Below are the code and all the weights of a small trained network. Each question names an input and a target symbol and asks about switching units off, where a switched-off unit gives its printed mean instead of its output.

import numpy as np


def w(rows, s, z=0):
    codes = np.array(rows[::2]) - 128.0
    scale = np.full(codes.shape[1], s)
    scale[-1] = z or s
    return codes * scale


def f(y):
    return y / 2 * (1 + np.tanh(0.7978845608 * (y + 0.044715 * y**3)))


def softmax(a):
    e = np.exp(a - a.max(-1, keepdims=True))
    return e / e.sum(-1, keepdims=True)


def log_softmax(a):
    a = a - a.max(-1, keepdims=True)
    return a - np.log(np.exp(a).sum(-1, keepdims=True))


def net(x, mask):
    ids = ['αβγδεζηθλμξπσφψ'.index(c) for c in x.split()]
    T = len(ids)
    res = E[ids] + P[:T]
    u = 0
    for l in range(2):
        r = res
        for j in range(2):
            rows = slice(2 * j, 2 * j + 2)
            q, k, v = (r @ M[l][rows].T for M in (Q, K, V))
            z = softmax(np.where(np.tri(T) > 0, q @ k.T / 2**0.5, -1e9)) @ v
            o = O[l][rows]
            res = res + np.where(mask[u + j], z, o[:, -1]) @ o[:, :-1]
        u += 2
        y = f(res @ A[l][:, :-1].T + A[l][:, -1])
        res = res + np.where(mask[u : u + 4], y, B[l][:, -1]) @ B[l][:, :-1]
        u += 4
    return log_softmax(res[-1] @ U[:, :-1].T + U[:, -1])


Q, K, V, O, A, B = {}, {}, {}, {}, {}, {}
E = w([
[170,134,160,183],'α',
[71,166,159,118],'β',
[181,80,168,172],'γ',
[165,43,206,70],'δ',
[151,78,167,121],'ε',
[143,130,2,73],'ζ',
[122,192,59,128],'η',
[103,149,104,29],'θ',
[169,92,236,65],'λ',
[137,54,200,209],'μ',
[106,134,132,113],'ξ',
[188,159,99,168],'π',
[114,190,143,122],'σ',
[175,190,122,104],'φ',
[62,131,36,147],'ψ',
],0.02)
P = w([
[155,154,198,150],'0',
[67,80,153,48],'1',
[210,166,94,169],'2',
[55,74,182,71],'3',
[222,158,92,158],'4',
[60,71,181,65],'5',
[217,161,86,157],'6',
[47,84,189,73],'7',
[156,255,57,206],'8',
],0.008)
Q[0] = w([
[147,100,131,80],'0.h0',
[152,117,77,173],'0.h0',
[114,112,120,35],'0.h1',
[98,109,128,3],'0.h1',
],0.016)
K[0] = w([
[138,110,170,108],'0.h0',
[61,209,88,117],'0.h0',
[180,67,248,116],'0.h1',
[156,49,158,123],'0.h1',
],0.017)
V[0] = w([
[164,92,135,113],'0.h0',
[175,69,175,110],'0.h0',
[167,135,181,99],'0.h1',
[161,93,246,181],'0.h1',
],0.011)
O[0] = w([
[125,163,103,232,178],'0.h0',
[55,255,94,148,239],'0.h0',
[87,164,116,138,202],'0.h1',
[151,172,45,207,253],'0.h1',
],0.0069,0.004)
A[0] = w([
[230,206,172,96,3],'0.n0',
[70,101,247,136,142],'0.n1',
[128,23,240,114,213],'0.n2',
[160,253,116,98,28],'0.n3',
],0.0058,0.0027)
B[0] = w([
[199,245,211,14,137],'0.n0',
[86,238,130,98,188],'0.n1',
[158,119,51,226,255],'0.n2',
[166,139,190,124,204],'0.n3',
],0.012,0.0061)
Q[1] = w([
[44,128,145,180],'1.h0',
[131,167,3,44],'1.h0',
[91,235,107,136],'1.h1',
[113,73,34,179],'1.h1',
],0.0056)
K[1] = w([
[37,114,241,154],'1.h0',
[92,209,8,35],'1.h0',
[72,254,219,32],'1.h1',
[93,170,184,64],'1.h1',
],0.0058)
V[1] = w([
[47,238,129,219],'1.h0',
[91,48,96,254],'1.h0',
[160,123,85,188],'1.h1',
[185,102,137,122],'1.h1',
],0.0078)
O[1] = w([
[147,86,176,68,255],'1.h0',
[44,151,143,164,174],'1.h0',
[204,2,127,80,163],'1.h1',
[120,182,248,48,111],'1.h1',
],0.004,0.013)
A[1] = w([
[39,99,23,79,42],'1.n0',
[128,77,2,177,195],'1.n1',
[220,183,63,53,9],'1.n2',
[224,144,130,208,2],'1.n3',
],0.0093,0.0036)
B[1] = w([
[192,154,174,255,169],'1.n0',
[49,100,149,92,255],'1.n1',
[117,136,171,54,196],'1.n2',
[146,161,149,180,212],'1.n3',
],0.014,0.009)
U = w([
[133,115,89,103,254],'α',
[109,205,193,147,31],'β',
[104,131,188,91,84],'γ',
[69,163,124,107,137],'δ',
[165,184,25,190,167],'ε',
[1,151,167,91,112],'ζ',
[207,102,78,214,102],'η',
[98,132,136,208,130],'θ',
[136,128,48,118,202],'λ',
[96,39,125,117,102],'μ',
[95,196,73,65,85],'ξ',
[228,112,138,144,102],'π',
[215,124,130,205,46],'σ',
[168,116,76,166,172],'φ',
[91,163,146,99,146],'ψ',
],0.009,0.0097)

Each question gives the input, a string of symbols that net reads in full, and the target symbol t.
The units are the heads (2 rows each of Q, K, V and O) and the neurons (one row each of A and B). Each row of codes is followed by its name. A weight is (code - 128) times the scale printed after its matrix; where a second scale follows, it is the last column's (O, A, B and U).
mask holds one flag per unit, layer by layer, with each layer's heads first. A switched-off unit (its flag False) gives its mean, the last column of its rows in O or B, instead of its output. The means were averaged over made-up inputs and are rounded, as every weight is.
A unit's drop is (log p(t) with every unit on - log p(t) with that unit switched off) / (log p(t) with every unit on - log p(t) with every unit switched off).
The circuit of an input: a set's keep is (log p(t) with only the set's units on - log p(t) with every unit switched off) / (log p(t) with every unit on - log p(t) with every unit switched off). Starting from all 12 units, units are removed one at a time, each time the one whose removal leaves the highest keep (on an exact tie, the one counted first), for as long as the keep stays at least 0.8.
circuit, biggest first: the units of the circuit, biggest drop first
unit that matters most: the unit with the biggest drop
top k neurons: the k neurons with the biggest drops, biggest first
k most important neurons of layer l: the k neurons of layer l with the biggest drops, biggest first
which heads matter: for each layer, one digit per head in row order, 1 if its drop is at least 0.15 and else 0, layers parted by /
input π β λ φ σ δ λ, target β: circuit, biggest first => 0.h0, 0.n0, 0.n3
input α λ φ λ π, target π: top 2 neurons => 1.n1, 0.n1
input π σ λ π θ, target ξ: which heads matter => 00 / 00
input γ ε ζ λ β σ, target ε: unit that matters most => 0.h1
input θ ε σ ψ μ ψ λ ζ, target θ: circuit, biggest first => 1.n0, 1.n1
input δ η ξ β ψ α π σ, target ε: top 2 neurons => 1.n1, 0.n3
input σ γ λ ψ μ, target θ: 2 most important neurons of layer 1 => 1.n1, 1.n3
input ψ π δ, target ε: circuit, biggest first => 0.h0, 0.h1
input ψ μ α, target σ: circuit, biggest first => 1.n3, 0.h0
input α μ μ μ, target ζ: 3 most important neurons of layer 0 => 0.n3, 0.n0, 0.n1
input ψ ε φ, target γ: 2 most important neurons of layer 1 => 1.n2, 1.n0
input λ π μ ψ, target θ: which heads matter => 01 / 00
input θ μ μ σ η, target α: which heads matter => 11 / 00
input ψ σ λ ψ β θ ψ ψ α, target σ: top 4 neurons => 0.n2, 1.n3, 0.n0, 1.n1
input σ θ μ ζ μ α μ φ, target β: unit that matters most => 0.n3
input δ ζ ψ ζ π ξ π, target π: which heads matter => 10 / 00
input η δ ψ ζ, target θ: 2 most important neurons of layer 0 => 0.n0, 0.n1
input ψ θ λ μ μ θ λ γ δ, target ε: 2 most important neurons of layer 1 => 1.n1, 1.n2
input π σ λ β μ λ θ, target ξ: 2 most important neurons of layer 0 => 0.n3, 0.n2
input γ β π δ δ ψ, target θ: top 3 neurons => 1.n0, 1.n1, 0.n3
input θ λ φ, target γ: circuit, biggest first => 1.n2, 0.n0, 1.h0
input δ β μ μ, target ζ: unit that matters most => 1.n0
input λ γ λ ε μ ε λ μ λ, target β: top 3 neurons => 0.n0, 0.n3, 0.n2
input η β π λ η π η, target α: 3 most important neurons of layer 1 => 1.n1, 1.n0, 1.n3
